Small tables with named rows and columns. After each table, cells are looked up by row and column.

gusub =
,rerolo,vem,movo,mip,nudi,dit,vanofet,kodatom
zud,118,167,118,49,143,114,52,89
lusifez,178,117,122,55,168,114,103,116
menas,191,131,100,48,154,101,108,120
daziken,139,142,97,36,151,104,111,115
nas,141,161,115,41,145,120,66,101
pifanu,214,99,120,17,176,126,98,103

zud, dit -> 114
nas, nudi -> 145
menas, nudi -> 154
pifanu, kodatom -> 103
daziken, nudi -> 151
daziken, vem -> 142
zud, nudi -> 143
pifanu, dit -> 126
zud, vanofet -> 52
zud, movo -> 118
nas, vanofet -> 66
Which row has the largest vanofet? daziken

tevisim.csv
,fatav,naromil,pomaz,fogeles,mit,fatuto
kom,68,167,130,75,154,91
zopib,100,172,219,132,130,105
kam,74,170,199,126,141,94
gopapam,103,174,107,52,163,114
sor,61,166,143,86,152,88
tup,77,169,120,65,156,97
lifir,60,168,171,109,148,87
lam,65,169,186,119,145,90
zurepo,86,171,210,130,136,99
geb,58,167,157,98,151,87
galegoz,130,168,227,126,114,116
loriz,115,171,225,130,123,111
radaret,90,171,112,57,159,105

mit of kam = 141
pomaz of kom = 130
naromil of tup = 169
pomaz of galegoz = 227
fatuto of zurepo = 99
fogeles of geb = 98
mit of radaret = 159
pomaz of loriz = 225
naromil of gopapam = 174
fatuto of gopapam = 114

Table fegalo
           gok    mus    riv   bilu    fep   bidi   pado    zed    puz    vur
sorebi   2.719  8.652  3.972  2.179  7.838  5.876  5.138  2.401  7.011  4.233
voga     7.332  1.189  5.454  1.381  5.059  4.554  7.772  7.223  3.458  3.175
pegezus  6.981  2.748  4.765  6.539  1.336  3.629  7.665  2.114  3.030  2.598
gof      3.481  5.953  7.299  1.342  4.079  5.968  8.184  8.625  7.300  6.243
budavat  2.883  6.882  1.827  5.149  3.270  7.537  7.033  8.393  3.915  1.238
tosute   3.797  6.282  2.032  7.550  8.235  4.987  5.924  4.070  5.854  1.715

sorebi, mus => 8.652
pegezus, zed => 2.114
budavat, puz => 3.915
budavat, zed => 8.393
tosute, riv => 2.032
budavat, vur => 1.238
voga, puz => 3.458
tosute, puz => 5.854
pegezus, riv => 4.765
gof, mus => 5.953
budavat, riv => 1.827
budavat, fep => 3.270

keto:
|  | mipon | giz | sizog | zag | tof | dut | zirip |
|---|---|---|---|---|---|---|---|
| rubas | 0.131 | -0.236 | 0.346 | -0.392 | -0.177 | 0.253 | 0.164 |
| savat | 0.817 | -0.051 | -0.160 | 0.349 | -0.191 | 0.663 | -0.538 |
| zez | 0.198 | -0.361 | -0.442 | -0.129 | -0.280 | -0.520 | -0.221 |
| sivip | 0.186 | -0.520 | 0.515 | -0.752 | -0.278 | 0.632 | 0.360 |
| ziv | 0.512 | 0.142 | 0.571 | 0.227 | 0.473 | -0.143 | -0.037 |
| bup | 0.129 | 0.825 | -0.172 | -0.757 | 0.458 | 0.130 | -0.059 |
| bimenot | 0.262 | 0.044 | 0.440 | 0.173 | 0.433 | -0.168 | -0.257 |
| gukono | -0.216 | 0.766 | 0.266 | -0.120 | -0.374 | 0.239 | -0.405 |
| mut | 0.577 | 0.596 | 0.068 | 0.100 | -0.730 | -0.695 | 0.521 |
| nuf | 0.502 | 0.165 | 0.383 | 0.175 | 0.232 | -0.010 | 0.258 |

What is the dut of bimenot in keto?
-0.168
What is the zirip of rubas in keto?
0.164
What is the mipon of sivip in keto?
0.186
What is the giz of ziv in keto?
0.142
What is the zirip of bup in keto?
-0.059
What is the dut of gukono in keto?
0.239
What is the sizog of nuf in keto?
0.383
What is the zag of gukono in keto?
-0.120
What is the zag of bimenot in keto?
0.173
What is the giz of savat in keto?
-0.051
What is the giz of bimenot in keto?
0.044
What is the mipon of rubas in keto?
0.131
What is the sizog of mut in keto?
0.068
What is the zirip of bimenot in keto?
-0.257

vepem =
columns: fizasi, pumitok, rifiz, lofil, kuv
tak: [9.592, -7.095, -42.922, -55.792, -17.221]
kugi: [23.124, 5.704, -28.822, -39.413, 0.425]
dad: [-4.808, -7.416, -7.687, -8.737, -6.076]
sas: [-20.331, 2.778, 49.605, 66.071, 13.182]
livi: [-7.345, -37.590, 22.107, 64.170, 20.251]
pif: [19.410, 48.404, -2.951, -42.293, -10.651]
vol: [-17.954, 6.032, 52.854, 69.322, 12.834]
pitekim: [6.537, 6.077, -13.806, -24.405, -7.641]
fove: [17.297, 40.902, -8.902, -45.177, -6.630]
guv: [-10.422, -32.472, 18.202, 54.515, 17.429]
febepa: [25.840, 6.232, -29.994, -41.636, -0.017]

What is the lofil of fove in vepem? -45.177
What is the pumitok of vol in vepem? 6.032
What is the fizasi of dad in vepem? -4.808
What is the rifiz of kugi in vepem? -28.822
What is the kuv of sas in vepem? 13.182
What is the pumitok of sas in vepem? 2.778
What is the fizasi of kugi in vepem? 23.124
What is the kuv of kugi in vepem? 0.425
What is the lofil of pitekim in vepem? -24.405
What is the rifiz of febepa in vepem? -29.994
What is the kuv of dad in vepem? -6.076
What is the lofil of sas in vepem? 66.071
What is the lofil of febepa in vepem? -41.636
What is the fizasi of fove in vepem? 17.297
What is the kuv of febepa in vepem? -0.017
What is the fizasi of guv in vepem? -10.422

reves:
|  | kon | mer | tipozos | pitil | petadit | nep | zaf |
|---|---|---|---|---|---|---|---|
| supa | -17887 | -24229 | -66298 | 3623 | -66298 | -12061 | 67307 |
| zek | -50785 | -9036 | 9796 | -8316 | 9796 | 8722 | -34735 |
| tafodim | -2619 | -33008 | -68038 | -17316 | -68038 | 30604 | 44166 |
| vod | -34791 | 6466 | -37159 | -23082 | -37159 | 12535 | -18048 |
| dol | 1995 | -1861 | -66528 | -26081 | -66528 | 22897 | 18669 |
| kosoba | -5945 | 9168 | -88756 | -1612 | -88756 | 21248 | 14908 |
| muzofi | 1597 | 18305 | -64255 | -19005 | -64255 | 33499 | -7947 |
| zovo | -55624 | -17599 | -7263 | 4662 | -7263 | -2160 | 2495 |
| zuku | -39896 | -2068 | -38152 | -25846 | -38152 | 5628 | 11948 |
| lur | -23460 | 3604 | -53315 | -25649 | -53315 | 26434 | -6869 |
| midada | -16960 | -12639 | -83395 | 4030 | -83395 | 23572 | 22236 |
| fatudu | -26104 | -9874 | -54129 | -51833 | -54129 | 17602 | 8098 |

nep of midada = 23572
pitil of zuku = -25846
zaf of tafodim = 44166
mer of muzofi = 18305
kon of muzofi = 1597
tipozos of muzofi = -64255
zaf of dol = 18669
tipozos of zek = 9796
kon of kosoba = -5945
mer of zuku = -2068
petadit of muzofi = -64255
tipozos of kosoba = -88756
kon of lur = -23460
petadit of supa = -66298
mer of lur = 3604
mer of vod = 6466
kon of supa = -17887
Row with the largest zaf: supa

Table takova
         gaz  nevom
sez      153     84
tekure   122    137
fivize    98    152
pelazun  194     58
lat      144    110
sef      134     99
saf      116    114
megudit  111    152

lat, nevom -> 110
saf, gaz -> 116
sef, gaz -> 134
sez, nevom -> 84
fivize, nevom -> 152
sez, gaz -> 153
sef, nevom -> 99
tekure, gaz -> 122
saf, nevom -> 114
megudit, gaz -> 111
fivize, gaz -> 98
lat, gaz -> 144
megudit, nevom -> 152
tekure, nevom -> 137
pelazun, nevom -> 58
pelazun, gaz -> 194
Row with the largest gaz: pelazun

Table dugiru
	mabu	zek	niz	sagot	sipavu	zafod	bap	mal
pag	49	57	44	132	237	185	32	198
zud	142	92	111	114	151	174	115	166
sonel	74	108	77	150	200	130	66	165
muvekif	122	83	87	108	178	191	91	182
manuvek	100	138	156	174	176	103	128	97
nibo	113	148	154	179	176	97	137	96
veg	125	85	90	105	155	191	98	181
pip	114	111	109	149	182	134	95	142
befusir	94	170	136	184	172	96	133	110
vid	83	156	138	183	190	101	116	101
buv	148	91	107	108	148	175	105	169
kamesit	82	155	110	177	180	100	105	126

manuvek, niz: 156
befusir, zafod: 96
vid, bap: 116
sonel, zek: 108
pip, zek: 111
pip, sipavu: 182
muvekif, zek: 83
muvekif, bap: 91
muvekif, zafod: 191
nibo, mabu: 113
manuvek, bap: 128
veg, mal: 181
Row with the largest sipavu: pag

botor =
,lifepi,pibira,mobe,zop,kov,poku,nodat,nin
dafela,41,51,78,97,35,53,24,62
kolivi,38,61,55,6,68,45,62,0
vapeb,35,50,67,71,40,41,40,28

What is the poku of dafela in botor?
53
What is the zop of dafela in botor?
97
What is the pibira of dafela in botor?
51
What is the lifepi of kolivi in botor?
38
What is the poku of vapeb in botor?
41
What is the mobe of vapeb in botor?
67
What is the lifepi of vapeb in botor?
35
What is the lifepi of dafela in botor?
41
What is the nin of kolivi in botor?
0
What is the mobe of kolivi in botor?
55
What is the nodat of vapeb in botor?
40
Which row has the largest nin? dafela

